Here is a tiny trained network, its code and every weight. The questions are about switching its units off for an input and a class, where a switched-off unit gives its printed mean instead of its output.

import numpy as np


def w(rows, s, z=0):
    codes = np.array(rows[::2]) - 128.0
    scale = np.full(codes.shape[1], s)
    scale[-1] = z or s
    return codes * scale


def f(y):
    return np.maximum(y, 0)


def log_softmax(a):
    a = a - a.max(-1, keepdims=True)
    return a - np.log(np.exp(a).sum(-1, keepdims=True))


def net(x, mask):
    res = np.array(x, float).reshape(1, 7) / 4 @ E
    y = f(res @ A[0][:, :-1].T + A[0][:, -1])
    res = res + np.where(mask, y, B[0][:, -1]) @ B[0][:, :-1]
    return log_softmax(res[-1] @ U[:, :-1].T + U[:, -1])


A, B = {}, {}
E = w([
[71,126,148,106,114,238,254],'x0',
[123,129,125,129,128,127,128],'x1',
[60,117,224,190,113,181,44],'x2',
[170,187,139,217,163,118,194],'x3',
[170,78,76,170,198,226,81],'x4',
[61,42,118,176,153,56,186],'x5',
[132,125,127,130,125,126,127],'x6',
],0.0092)
A[0] = w([
[92,149,142,124,99,239,255,50],'n0',
[52,63,121,196,140,85,143,81],'n1',
[144,182,130,70,68,37,166,106],'n2',
[176,206,131,179,152,128,189,161],'n3',
[90,51,120,35,59,156,87,221],'n4',
[181,157,41,97,117,112,178,31],'n5',
[149,174,232,249,165,141,169,165],'n6',
[82,10,147,171,190,96,174,41],'n7',
[171,101,127,132,177,200,94,54],'n8',
[186,148,56,38,143,100,201,38],'n9',
[37,155,226,175,86,148,99,83],'n10',
[139,227,209,130,91,196,53,97],'n11',
[103,73,145,66,111,181,161,92],'n12',
[211,209,116,73,80,182,128,2],'n13',
[107,179,170,104,28,72,162,24],'n14',
[187,59,11,141,179,175,130,110],'n15',
],0.0083,0.0042)
B[0] = w([
[213,154,112,181,140,73,83,227],'n0',
[158,140,67,77,45,113,171,192],'n1',
[113,177,144,185,122,157,123,205],'n2',
[128,155,170,52,172,118,163,184],'n3',
[124,181,171,76,186,112,128,244],'n4',
[152,59,146,104,114,135,113,179],'n5',
[128,134,164,63,152,130,117,201],'n6',
[127,147,124,103,81,124,166,191],'n7',
[96,163,137,143,93,145,151,176],'n8',
[140,8,201,145,122,168,122,203],'n9',
[156,47,150,153,129,168,122,211],'n10',
[162,93,98,100,78,128,179,206],'n11',
[166,163,136,120,118,93,80,184],'n12',
[113,106,48,102,78,112,175,183],'n13',
[99,199,129,180,113,173,140,185],'n14',
[99,205,164,162,101,184,109,199],'n15',
],0.011)
U = w([
[140,6,179,146,105,164,137,119],'0',
[138,116,26,73,46,116,195,43],'1',
[78,181,158,206,105,193,138,89],'2',
[129,148,180,18,209,97,125,70],'3',
[228,139,93,178,133,34,49,166],'4',
[136,116,130,119,127,127,133,253],'5',
[132,118,129,109,133,130,144,237],'6',
[78,84,101,172,231,105,127,54],'7',
],0.011,0.0076)

Each question gives the input, the list of numbers given to net, and the class t.
The units are the neurons (one row each of A and B). Each row of codes is followed by its name. A weight is (code - 128) times the scale printed after its matrix; where a second scale follows, it is the last column's (A, B and U).
mask holds one flag per neuron, in row order. A switched-off neuron (its flag False) gives its mean, the last column of its row in B, instead of its output. The means were averaged over made-up inputs and are rounded, as every weight is.
A unit's drop is (log p(t) with every unit on - log p(t) with that unit switched off) / (log p(t) with every unit on - log p(t) with every unit switched off).
The circuit of an input: a set's keep is (log p(t) with only the set's units on - log p(t) with every unit switched off) / (log p(t) with every unit on - log p(t) with every unit switched off). Starting from the 12 units with the biggest drops (on a tie, the unit counted first), units are removed one at a time, each time the one whose removal leaves the highest keep (on an exact tie, the one counted first), for as long as the keep stays at least 0.8.
circuit, biggest first: the units of the circuit, biggest drop first
most important unit: the unit with the biggest drop
k most important neurons: the k neurons with the biggest drops, biggest first
drop when u is switched off: that unit's drop, to one decimal
input [-3,2,-3,4,-3,2,2], class 3: circuit, biggest first => [n3]
input [8,6,0,-2,-7,7,-3], class 4: 2 most important neurons => [n0; n12]
input [-7,-5,-3,2,7,-2,-7], class 2: circuit, biggest first => [n15; n0]
input [7,6,0,-6,4,7,-5], class 1: 2 most important neurons => [n1; n7]
input [-2,-2,5,0,-1,-7,-6], class 1: 3 most important neurons => [n11; n9; n13]
input [0,0,-4,8,-8,6,-6], class 2: 3 most important neurons => [n2; n14; n4]
input [7,1,4,-2,1,-1,2], class 4: circuit, biggest first => [n0; n12]
input [4,1,-5,2,6,-5,3], class 2: 4 most important neurons => [n15; n8; n11; n1]
input [-3,-1,7,-2,3,-8,2], class 1: 2 most important neurons => [n11; n9]
input [-1,4,-2,7,0,6,1], class 3: 2 most important neurons => [n3; n6]
input [-7,2,1,-6,7,3,-3], class 2: 3 most important neurons => [n15; n0; n8]
input [-1,5,1,-7,-7,-6,-5], class 2: 3 most important neurons => [n14; n2; n1]
input [-7,-7,-3,7,-7,-5,5], class 2: circuit, biggest first => [n2; n14]
input [6,1,5,2,5,-7,-2], class 1: most important unit => n11
input [-3,1,0,-4,-2,-4,-2], class 1: 3 most important neurons => [n0; n11; n6]
input [-7,1,0,0,-8,0,7], class 2: circuit, biggest first => [n14; n2]
input [-5,-4,8,-4,6,-7,7], class 0: 4 most important neurons => [n11; n10; n1; n0]
input [-4,1,5,7,-3,-1,4], class 3: 3 most important neurons => [n6; n3; n9]
input [-7,7,7,1,-4,1,-1], class 0: 2 most important neurons => [n10; n0]
input [-8,6,-8,5,-3,-5,-5], class 0: circuit, biggest first => [n9; n0]
input [3,5,5,7,2,-7,0], class 1: most important unit => n11
input [-2,2,-2,3,0,-4,-3], class 1: 2 most important neurons => [n4; n13]
input [2,4,-3,-3,-7,5,4], class 2: circuit, biggest first => [n2; n14]
input [-1,-3,-5,3,8,0,2], class 2: drop when n1 is switched off => 0.0
input [1,-4,-7,-5,1,-4,6], class 0: drop when n5 is switched off => 0.1
input [7,-3,-6,5,5,-2,0], class 4: drop when n4 is switched off => 0.1
input [-2,5,-1,7,-1,-8,5], class 1: circuit, biggest first => [n13]
